Here is a tiny trained network, its code and every weight. The questions are about switching its units off for an input and a target symbol, where a switched-off unit gives its printed mean instead of its output.

import numpy as np


def w(rows, s, z=0):
    codes = np.array(rows[::2]) - 128.0
    scale = np.full(codes.shape[1], s)
    scale[-1] = z or s
    return codes * scale


def f(y):
    return y / 2 * (1 + np.tanh(0.7978845608 * (y + 0.044715 * y**3)))


def softmax(a):
    e = np.exp(a - a.max(-1, keepdims=True))
    return e / e.sum(-1, keepdims=True)


def log_softmax(a):
    a = a - a.max(-1, keepdims=True)
    return a - np.log(np.exp(a).sum(-1, keepdims=True))


def net(x, mask):
    ids = ['ΓΘΣΦΨΩαβδζηλμξπτ'.index(c) for c in x.split()]
    T = len(ids)
    res = E[ids] + P[:T]
    u = 0
    for l in range(2):
        r = res
        for j in range(3):
            rows = slice(2 * j, 2 * j + 2)
            q, k, v = (r @ M[l][rows].T for M in (Q, K, V))
            z = softmax(np.where(np.tri(T) > 0, q @ k.T / 2**0.5, -1e9)) @ v
            o = O[l][rows]
            res = res + np.where(mask[u + j], z, o[:, -1]) @ o[:, :-1]
        u += 3
        y = f(res @ A[l][:, :-1].T + A[l][:, -1])
        res = res + np.where(mask[u : u + 8], y, B[l][:, -1]) @ B[l][:, :-1]
        u += 8
    return log_softmax(res[-1] @ U[:, :-1].T + U[:, -1])


Q, K, V, O, A, B = {}, {}, {}, {}, {}, {}
E = w([
[118,179,86,197,155,122,148,80,131,87],'Γ',
[143,151,83,194,117,132,162,106,131,127],'Θ',
[128,117,98,207,111,167,148,97,159,151],'Σ',
[131,131,80,206,135,143,149,85,134,137],'Φ',
[132,116,68,186,85,168,174,113,156,172],'Ψ',
[40,186,135,130,38,179,218,173,71,100],'Ω',
[157,135,65,197,135,143,163,157,170,125],'α',
[145,147,81,192,204,137,79,141,147,133],'β',
[86,148,123,195,200,130,94,145,185,118],'δ',
[38,71,138,160,111,160,118,138,155,248],'ζ',
[92,148,118,141,133,144,143,234,151,134],'η',
[85,75,108,122,160,163,204,153,101,70],'λ',
[102,72,137,168,227,145,129,79,46,80],'μ',
[112,72,230,111,148,223,122,90,117,85],'ξ',
[207,117,126,95,195,164,97,120,199,182],'π',
[109,96,244,162,104,126,226,121,171,109],'τ',
],0.012)
P = w([
[125,49,22,159,59,15,14,115,202,48],'0',
[118,38,30,171,57,59,55,102,198,67],'1',
[115,57,44,169,77,78,64,111,181,75],'2',
[118,76,58,170,94,98,79,118,170,86],'3',
[121,88,73,162,108,115,97,122,159,99],'4',
[130,101,90,158,132,124,107,126,145,114],'5',
[127,114,103,153,143,142,128,133,134,128],'6',
[123,129,125,149,152,156,145,136,122,151],'7',
[117,141,139,144,168,166,165,135,112,164],'8',
[115,158,155,135,186,179,180,143,100,175],'9',
[117,171,172,132,199,192,197,143,92,193],'10',
[120,187,185,126,222,201,213,144,79,210],'11',
[106,198,202,121,226,217,236,145,68,224],'12',
[109,213,221,115,233,235,253,146,54,242],'13',
],0.0061)
Q[0] = w([
[176,149,69,131,144,192,113,106,139,137],'0.h0',
[123,61,21,212,143,194,251,106,84,108],'0.h0',
[181,132,158,10,101,20,128,127,81,134],'0.h1',
[129,90,144,107,141,149,140,133,111,92],'0.h1',
[174,118,170,58,108,100,146,152,78,111],'0.h2',
[43,52,166,159,119,166,151,183,56,38],'0.h2',
],0.024)
K[0] = w([
[53,111,104,116,195,117,160,150,158,103],'0.h0',
[129,189,214,106,252,213,207,147,139,208],'0.h0',
[102,76,79,148,20,59,17,131,148,61],'0.h1',
[112,170,126,160,125,101,142,121,180,152],'0.h1',
[197,184,90,69,58,120,156,54,141,77],'0.h2',
[73,113,169,119,14,148,129,141,9,27],'0.h2',
],0.018)
V[0] = w([
[129,142,158,74,84,111,111,133,138,124],'0.h0',
[55,97,135,152,186,117,121,190,177,107],'0.h0',
[103,87,178,110,139,78,188,138,99,89],'0.h1',
[151,75,126,4,155,112,153,102,120,117],'0.h1',
[118,193,105,124,96,118,139,95,113,127],'0.h2',
[112,177,131,114,93,126,120,87,96,128],'0.h2',
],0.014)
O[0] = w([
[154,144,127,104,173,115,80,148,135,91,44],'0.h0',
[126,24,192,167,130,59,180,146,120,131,255],'0.h0',
[157,91,163,221,118,119,75,191,36,132,178],'0.h1',
[159,153,85,163,133,253,97,151,137,70,106],'0.h1',
[114,139,106,104,55,129,183,94,145,97,66],'0.h2',
[129,145,108,125,62,138,162,80,124,101,64],'0.h2',
],0.0061,0.0098)
A[0] = w([
[184,106,154,57,137,89,183,109,104,96,12],'0.n0',
[82,170,173,109,60,111,132,133,151,93,98],'0.n1',
[160,151,184,125,95,119,121,183,189,131,26],'0.n2',
[111,156,86,6,201,84,89,145,114,143,2],'0.n3',
[130,159,91,123,44,114,111,156,64,147,104],'0.n4',
[19,152,121,155,143,156,110,139,150,115,5],'0.n5',
[104,182,121,158,178,93,99,160,146,125,96],'0.n6',
[128,211,98,227,105,115,137,131,149,107,123],'0.n7',
],0.012,0.0026)
B[0] = w([
[56,105,156,106,160,130,131,118,156,122,56],'0.n0',
[173,50,166,102,102,172,117,111,150,207,69],'0.n1',
[174,161,92,98,92,254,113,106,139,105,58],'0.n2',
[89,76,115,180,119,108,200,128,92,90,77],'0.n3',
[228,118,135,97,216,73,146,133,59,75,34],'0.n4',
[217,158,103,109,182,143,111,122,138,109,242],'0.n5',
[126,91,100,123,42,154,202,109,127,152,254],'0.n6',
[134,74,167,116,146,149,94,137,143,192,185],'0.n7',
],0.0097,0.00092)
Q[1] = w([
[95,89,116,159,138,167,94,160,102,147],'1.h0',
[69,65,134,210,142,168,236,133,160,134],'1.h0',
[146,5,98,253,162,205,184,169,145,156],'1.h1',
[145,155,143,130,129,98,157,108,197,179],'1.h1',
[118,123,124,125,118,113,185,83,170,181],'1.h2',
[65,200,145,56,100,112,158,59,128,67],'1.h2',
],0.027)
K[1] = w([
[142,167,155,140,74,152,189,162,122,79],'1.h0',
[81,191,181,115,196,192,192,172,74,198],'1.h0',
[198,136,193,61,191,189,226,119,3,157],'1.h1',
[151,155,99,163,126,108,183,227,209,199],'1.h1',
[183,115,61,80,176,86,144,160,72,212],'1.h2',
[175,64,25,111,53,58,36,107,173,137],'1.h2',
],0.02)
V[1] = w([
[92,210,142,180,109,97,193,103,144,68],'1.h0',
[48,149,101,124,176,145,90,145,133,161],'1.h0',
[137,128,171,143,107,145,96,10,81,131],'1.h1',
[128,105,119,63,68,139,146,202,110,123],'1.h1',
[76,74,124,90,187,166,121,104,118,41],'1.h2',
[144,140,255,138,99,141,108,126,197,91],'1.h2',
],0.023)
O[1] = w([
[204,104,126,229,134,103,78,116,230,144,38],'1.h0',
[119,62,101,123,73,165,165,71,120,71,152],'1.h0',
[94,68,170,96,47,149,4,169,130,143,72],'1.h1',
[133,210,205,145,82,157,213,97,147,114,100],'1.h1',
[125,125,164,158,129,255,134,176,99,181,252],'1.h2',
[83,153,183,156,203,161,112,41,85,20,105],'1.h2',
],0.0087,0.012)
A[1] = w([
[183,148,158,129,178,143,90,130,128,188,216],'1.n0',
[158,154,70,73,86,118,19,83,155,108,61],'1.n1',
[165,82,72,60,168,190,102,129,186,134,66],'1.n2',
[149,158,85,143,143,208,92,126,104,113,6],'1.n3',
[131,143,172,89,124,140,135,126,107,147,167],'1.n4',
[163,224,137,137,105,190,109,125,136,111,68],'1.n5',
[152,220,89,100,133,97,119,64,152,121,50],'1.n6',
[193,222,6,115,55,115,65,74,126,162,38],'1.n7',
],0.013,0.0027)
B[1] = w([
[116,115,124,108,132,122,154,126,89,67,254],'1.n0',
[202,196,168,127,136,114,134,13,23,241,139],'1.n1',
[248,165,145,118,109,102,123,103,137,79,220],'1.n2',
[88,150,131,107,119,127,95,91,193,174,241],'1.n3',
[138,133,92,182,133,115,112,125,175,139,229],'1.n4',
[175,78,67,66,152,117,110,144,97,134,156],'1.n5',
[145,98,205,70,149,137,100,207,139,109,161],'1.n6',
[54,177,82,173,50,191,109,173,150,38,145],'1.n7',
],0.014,0.0085)
U = w([
[172,54,164,102,100,132,76,184,49,124,137],'Γ',
[105,216,140,88,158,85,91,170,89,172,105],'Θ',
[127,118,223,158,98,95,135,105,154,147,89],'Σ',
[73,100,90,2,126,93,162,89,97,110,159],'Φ',
[133,122,98,197,91,112,117,105,179,97,125],'Ψ',
[155,66,144,176,197,36,114,94,208,192,84],'Ω',
[131,142,141,202,142,183,197,162,79,195,202],'α',
[141,156,170,133,116,108,124,93,123,136,123],'β',
[101,137,149,117,105,135,129,165,167,72,102],'δ',
[147,169,138,163,98,114,116,82,116,122,129],'ζ',
[136,141,253,62,121,113,160,120,155,135,68],'η',
[89,124,194,111,137,155,93,93,169,163,185],'λ',
[87,174,171,100,12,181,160,108,74,43,41],'μ',
[140,124,192,114,139,102,130,88,111,182,4],'ξ',
[119,149,172,151,178,126,108,109,55,34,105],'π',
[189,180,92,49,195,186,135,67,174,97,137],'τ',
],0.004,0.0031)

Each question gives the input, a string of symbols that net reads in full, and the target symbol t.
The units are the heads (2 rows each of Q, K, V and O) and the neurons (one row each of A and B). Each row of codes is followed by its name. A weight is (code - 128) times the scale printed after its matrix; where a second scale follows, it is the last column's (O, A, B and U).
mask holds one flag per unit, layer by layer, with each layer's heads first. A switched-off unit (its flag False) gives its mean, the last column of its rows in O or B, instead of its output. The means were averaged over made-up inputs and are rounded, as every weight is.
A unit's drop is (log p(t) with every unit on - log p(t) with that unit switched off) / (log p(t) with every unit on - log p(t) with every unit switched off).
k most important neurons: the k neurons with the biggest drops, biggest first
k most important neurons of layer l: the k neurons of layer l with the biggest drops, biggest first
which heads matter: for each layer, one digit per head in row order, 1 if its drop is at least 0.15 and else 0, layers parted by /
drop of u: that unit's drop, to one decimal
input λ τ λ δ α λ Γ λ ζ Ω, target μ: which heads matter : 011 / 111
input μ λ λ Ω λ τ μ λ λ λ λ, target Γ: which heads matter : 011 / 110
input Φ δ β α Γ α, target δ: which heads matter : 110 / 111
input α ζ Φ Γ Ψ μ β δ λ Γ Φ α π μ, target τ: which heads matter : 010 / 000
input δ Ψ η Φ Θ Γ η λ λ ζ λ Φ τ, target π: which heads matter : 010 / 001
input λ μ α α, target Γ: which heads matter : 000 / 010
input ζ λ Φ ζ α δ λ λ λ, target α: most important neuron of layer 1 : 1.n2
input Ω ζ ζ α ζ λ Σ, target Γ: which heads matter : 001 / 110
input ζ ζ ζ ζ Θ λ ζ β ζ, target Φ: which heads matter : 010 / 101
input Γ δ ζ Φ λ δ Ω λ ζ, target Γ: 2 most important neurons of layer 0 : 0.n1, 0.n5
input λ ζ δ λ π λ Ψ δ ζ μ λ, target Γ: which heads matter : 000 / 010
input Φ π ζ Γ λ μ μ λ Γ Ω λ λ μ, target Γ: which heads matter : 011 / 110
input δ ζ λ δ Γ δ ζ Ω λ δ ζ Ψ, target μ: which heads matter : 001 / 111
input λ δ δ, target α: which heads matter : 000 / 011
input ζ μ Φ ζ β, target Φ: which heads matter : 010 / 100
input ξ λ Γ ζ τ ζ μ ζ, target Γ: which heads matter : 000 / 010
input δ ζ δ λ τ μ β ξ λ, target λ: most important neuron : 1.n3
input Φ λ π Ω ζ λ η ζ λ Ψ, target Γ: 2 most important neurons : 1.n5, 0.n1
input α Θ π λ λ Σ ξ λ β, target λ: 2 most important neurons : 1.n3, 0.n4
input δ δ λ λ ζ λ α ζ α Ψ Σ, target δ: 2 most important neurons : 1.n7, 1.n6
input δ ζ ξ ζ ζ α λ ξ α Γ, target λ: 2 most important neurons : 1.n3, 0.n7
input Φ δ λ η β δ λ λ, target α: most important neuron : 1.n2
input Σ α λ λ Ψ δ Φ, target Ω: drop of 1.h0 : 0.4
input λ λ Ψ λ μ, target Γ: drop of 1.h1 : 1.0
input λ π Γ δ ζ λ λ μ ζ ζ τ λ, target π: drop of 1.h2 : 0.6
input ζ λ Ψ Φ, target α: drop of 1.h2 : 0.3
input δ λ τ π, target π: most important neuron of layer 1 : 1.n0
